Here is a tiny trained network, its code and every weight. The questions are about switching its units off for an input and a target symbol, where a switched-off unit gives its printed mean instead of its output.

import numpy as np


def w(rows, s, z=0):
    codes = np.array(rows[::2]) - 128.0
    scale = np.full(codes.shape[1], s)
    scale[-1] = z or s
    return codes * scale


def norm(h):
    return h / np.sqrt((h * h).mean(-1, keepdims=True) + 1e-5)


def softmax(a):
    e = np.exp(a - a.max(-1, keepdims=True))
    return e / e.sum(-1, keepdims=True)


def log_softmax(a):
    a = a - a.max(-1, keepdims=True)
    return a - np.log(np.exp(a).sum(-1, keepdims=True))


def net(x, mask):
    ids = ['ζηλπσω'.index(c) for c in x.split()]
    T = len(ids)
    res = E[ids] + P[:T]
    u = 0
    for l in range(3):
        r = norm(res)
        for j in range(3):
            rows = slice(2 * j, 2 * j + 2)
            q, k, v = (r @ M[l][rows].T for M in (Q, K, V))
            z = softmax(np.where(np.tri(T) > 0, q @ k.T / 2**0.5, -1e9)) @ v
            o = O[l][rows]
            res = res + np.where(mask[u + j], z, o[:, -1]) @ o[:, :-1]
        u += 3
    return log_softmax(norm(res)[-1] @ U[:, :-1].T + U[:, -1])


Q, K, V, O = {}, {}, {}, {}
E = w([
[62,127,85,37,148,47,110,183,196],'ζ',
[86,107,92,66,171,104,188,193,191],'η',
[130,136,102,151,179,99,168,17,43],'λ',
[225,83,158,121,132,87,147,8,149],'π',
[154,110,186,187,123,122,81,164,89],'σ',
[106,28,61,195,226,222,117,66,109],'ω',
],0.013)
P = w([
[28,41,169,145,203,76,25,114,28],'0',
[170,154,75,175,80,90,105,133,142],'1',
[208,82,146,161,113,127,73,119,97],'2',
[176,89,92,167,159,36,225,203,90],'3',
[175,196,82,93,45,144,159,148,148],'4',
[165,59,128,42,54,130,106,126,66],'5',
[158,110,166,207,119,95,246,202,171],'6',
[106,150,32,128,69,119,157,122,112],'7',
[161,75,101,96,73,181,138,143,62],'8',
[143,69,179,201,194,31,138,211,142],'9',
],0.012)
Q[0] = w([
[100,192,36,105,201,120,192,69,146],'0.h0',
[132,153,107,77,29,144,111,60,165],'0.h0',
[105,255,145,148,193,113,185,80,214],'0.h1',
[168,109,155,137,199,56,118,166,96],'0.h1',
[92,96,128,111,79,146,87,156,96],'0.h2',
[93,75,167,166,218,117,106,130,122],'0.h2',
],0.0081)
K[0] = w([
[119,177,45,87,131,129,208,18,167],'0.h0',
[149,126,140,36,64,184,255,123,172],'0.h0',
[124,192,225,86,190,70,80,41,207],'0.h1',
[198,141,104,114,79,91,209,143,194],'0.h1',
[150,210,147,137,126,135,186,120,182],'0.h2',
[200,86,38,105,163,95,137,161,97],'0.h2',
],0.007)
V[0] = w([
[163,50,65,153,90,192,66,128,136],'0.h0',
[96,170,139,183,34,167,67,143,77],'0.h0',
[59,115,234,88,167,214,136,88,134],'0.h1',
[154,113,47,186,2,127,118,156,66],'0.h1',
[207,227,52,156,52,169,214,176,113],'0.h2',
[208,166,91,140,159,99,62,188,156],'0.h2',
],0.006)
O[0] = w([
[164,134,218,58,157,207,129,101,189,172],'0.h0',
[152,254,159,94,141,167,164,118,157,135],'0.h0',
[44,67,58,125,99,114,62,147,115,3],'0.h1',
[146,198,165,86,127,176,166,102,173,204],'0.h1',
[126,203,199,90,66,159,186,74,157,41],'0.h2',
[110,181,151,120,173,151,146,38,97,166],'0.h2',
],0.0075,0.0059)
Q[1] = w([
[87,100,166,95,96,172,87,122,253],'1.h0',
[184,131,70,193,84,93,159,23,226],'1.h0',
[123,162,112,204,125,109,71,83,165],'1.h1',
[217,65,77,92,181,127,125,66,214],'1.h1',
[80,165,210,136,172,104,159,237,164],'1.h2',
[12,152,81,166,65,236,81,81,216],'1.h2',
],0.0069)
K[1] = w([
[137,55,229,132,187,126,146,251,203],'1.h0',
[207,173,222,126,147,163,53,69,97],'1.h0',
[160,78,179,78,156,67,105,165,190],'1.h1',
[72,102,145,245,149,87,76,135,22],'1.h1',
[19,204,144,17,192,77,111,254,133],'1.h2',
[86,25,144,176,212,171,90,132,167],'1.h2',
],0.0068)
V[1] = w([
[105,162,84,78,75,88,158,145,123],'1.h0',
[166,140,230,100,148,144,60,81,121],'1.h0',
[115,231,170,101,121,130,181,60,92],'1.h1',
[147,130,94,181,148,171,178,125,83],'1.h1',
[205,140,42,154,180,186,34,63,84],'1.h2',
[181,118,33,38,95,114,254,31,142],'1.h2',
],0.0064)
O[1] = w([
[105,122,107,155,96,125,141,55,198,76],'1.h0',
[101,114,84,139,199,134,135,253,104,142],'1.h0',
[84,84,189,156,98,144,41,165,176,2],'1.h1',
[97,57,211,183,186,150,89,45,125,159],'1.h1',
[128,135,165,102,32,144,32,190,164,166],'1.h2',
[64,148,217,215,165,111,93,100,236,179],'1.h2',
],0.0074,0.0061)
Q[2] = w([
[71,181,139,113,161,53,2,153,73],'2.h0',
[45,63,147,81,89,158,108,62,174],'2.h0',
[138,33,237,96,191,195,183,66,135],'2.h1',
[167,69,108,93,191,199,48,104,95],'2.h1',
[153,145,208,199,238,108,138,140,154],'2.h2',
[65,182,28,188,46,91,97,165,201],'2.h2',
],0.0074)
K[2] = w([
[77,243,15,108,91,31,132,194,176],'2.h0',
[35,94,91,102,250,155,133,135,82],'2.h0',
[89,90,150,244,217,191,179,125,127],'2.h1',
[104,87,97,118,137,255,51,67,74],'2.h1',
[107,41,88,137,128,90,192,75,142],'2.h2',
[152,161,126,21,69,62,102,177,76],'2.h2',
],0.0076)
V[2] = w([
[124,173,29,80,88,144,158,95,191],'2.h0',
[182,133,75,174,106,123,194,133,126],'2.h0',
[156,128,246,94,89,2,177,177,64],'2.h1',
[145,53,124,253,174,93,130,153,133],'2.h1',
[159,114,21,80,116,221,128,140,129],'2.h2',
[150,170,98,51,126,153,43,157,86],'2.h2',
],0.0071)
O[2] = w([
[142,192,197,110,108,107,53,110,148,55],'2.h0',
[18,99,173,101,135,160,112,136,153,170],'2.h0',
[255,156,137,198,78,75,181,149,118,201],'2.h1',
[124,94,89,137,196,161,188,112,180,255],'2.h1',
[55,101,130,186,164,174,44,60,184,146],'2.h2',
[93,115,125,138,49,188,142,126,100,117],'2.h2',
],0.0094,0.0062)
U = w([
[97,188,126,82,124,59,44,126,142,179],'ζ',
[114,160,87,169,103,115,106,2,129,4],'η',
[142,60,209,216,142,56,50,167,211,77],'λ',
[110,55,81,118,154,87,156,138,58,166],'π',
[171,187,163,80,153,143,152,103,104,242],'σ',
[79,102,170,62,176,190,63,67,149,67],'ω',
],0.0075,0.0024)

Each question gives the input, a string of symbols that net reads in full, and the target symbol t.
The units are the heads (2 rows each of Q, K, V and O). Each row of codes is followed by its name. A weight is (code - 128) times the scale printed after its matrix; where a second scale follows, it is the last column's (O and U).
mask holds one flag per head, layer by layer. A switched-off head (its flag False) gives its mean, the last column of its rows in O, instead of its output. The means were averaged over made-up inputs and are rounded, as every weight is.
A unit's drop is (log p(t) with every unit on - log p(t) with that unit switched off) / (log p(t) with every unit on - log p(t) with every unit switched off).
The circuit of an input: a set's keep is (log p(t) with only the set's units on - log p(t) with every unit switched off) / (log p(t) with every unit on - log p(t) with every unit switched off). Starting from all 9 units, units are removed one at a time, each time the one whose removal leaves the highest keep (on an exact tie, the one counted first), for as long as the keep stays at least 0.8.
circuit, biggest first: the units of the circuit, biggest drop first
heads that matter: for each layer, one digit per head in row order, 1 if its drop is at least 0.15 and else 0, layers parted by /
drop of u: that unit's drop, to one decimal
input ζ σ ω η ω λ, target ω: circuit, biggest first -> [2.h1]
input ζ ζ λ ζ σ σ π ω π, target ω: heads that matter -> 000 / 000 / 010
input λ η ζ σ π, target λ: heads that matter -> 000 / 001 / 000
input σ σ ζ, target σ: circuit, biggest first -> [0.h1; 2.h2]
input π ζ π, target π: circuit, biggest first -> [1.h0; 2.h0]
input σ σ ω π ω ζ, target ω: circuit, biggest first -> [2.h2; 1.h2]
input ζ λ ω ζ ζ, target ζ: circuit, biggest first -> [2.h1; 0.h1]
input λ λ σ η λ, target η: heads that matter -> 011 / 101 / 000
input λ σ ζ η λ η σ ζ, target ζ: circuit, biggest first -> [2.h0; 2.h1]
input η ω η ζ λ, target η: circuit, biggest first -> [1.h0; 0.h1]
input ζ π σ, target σ: heads that matter -> 100 / 000 / 000
input σ λ σ ζ η η ζ ω, target ω: heads that matter -> 000 / 001 / 010
input η ζ σ λ η σ η σ λ ζ, target σ: circuit, biggest first -> [1.h2; 0.h0; 0.h2]
input ω π λ ζ η, target π: circuit, biggest first -> [0.h0; 0.h1]
input σ λ π λ σ π ω ω ζ, target ω: circuit, biggest first -> [2.h1; 1.h1]
input η π π, target π: circuit, biggest first -> [0.h0; 1.h0]
input ω σ η, target ω: drop of 0.h0 -> 0.2
input ω σ σ ζ ω, target ω: drop of 0.h1 -> 0.2
input ζ σ ζ λ η λ, target λ: drop of 2.h2 -> -0.1
input ω λ σ, target ω: drop of 2.h1 -> 0.5
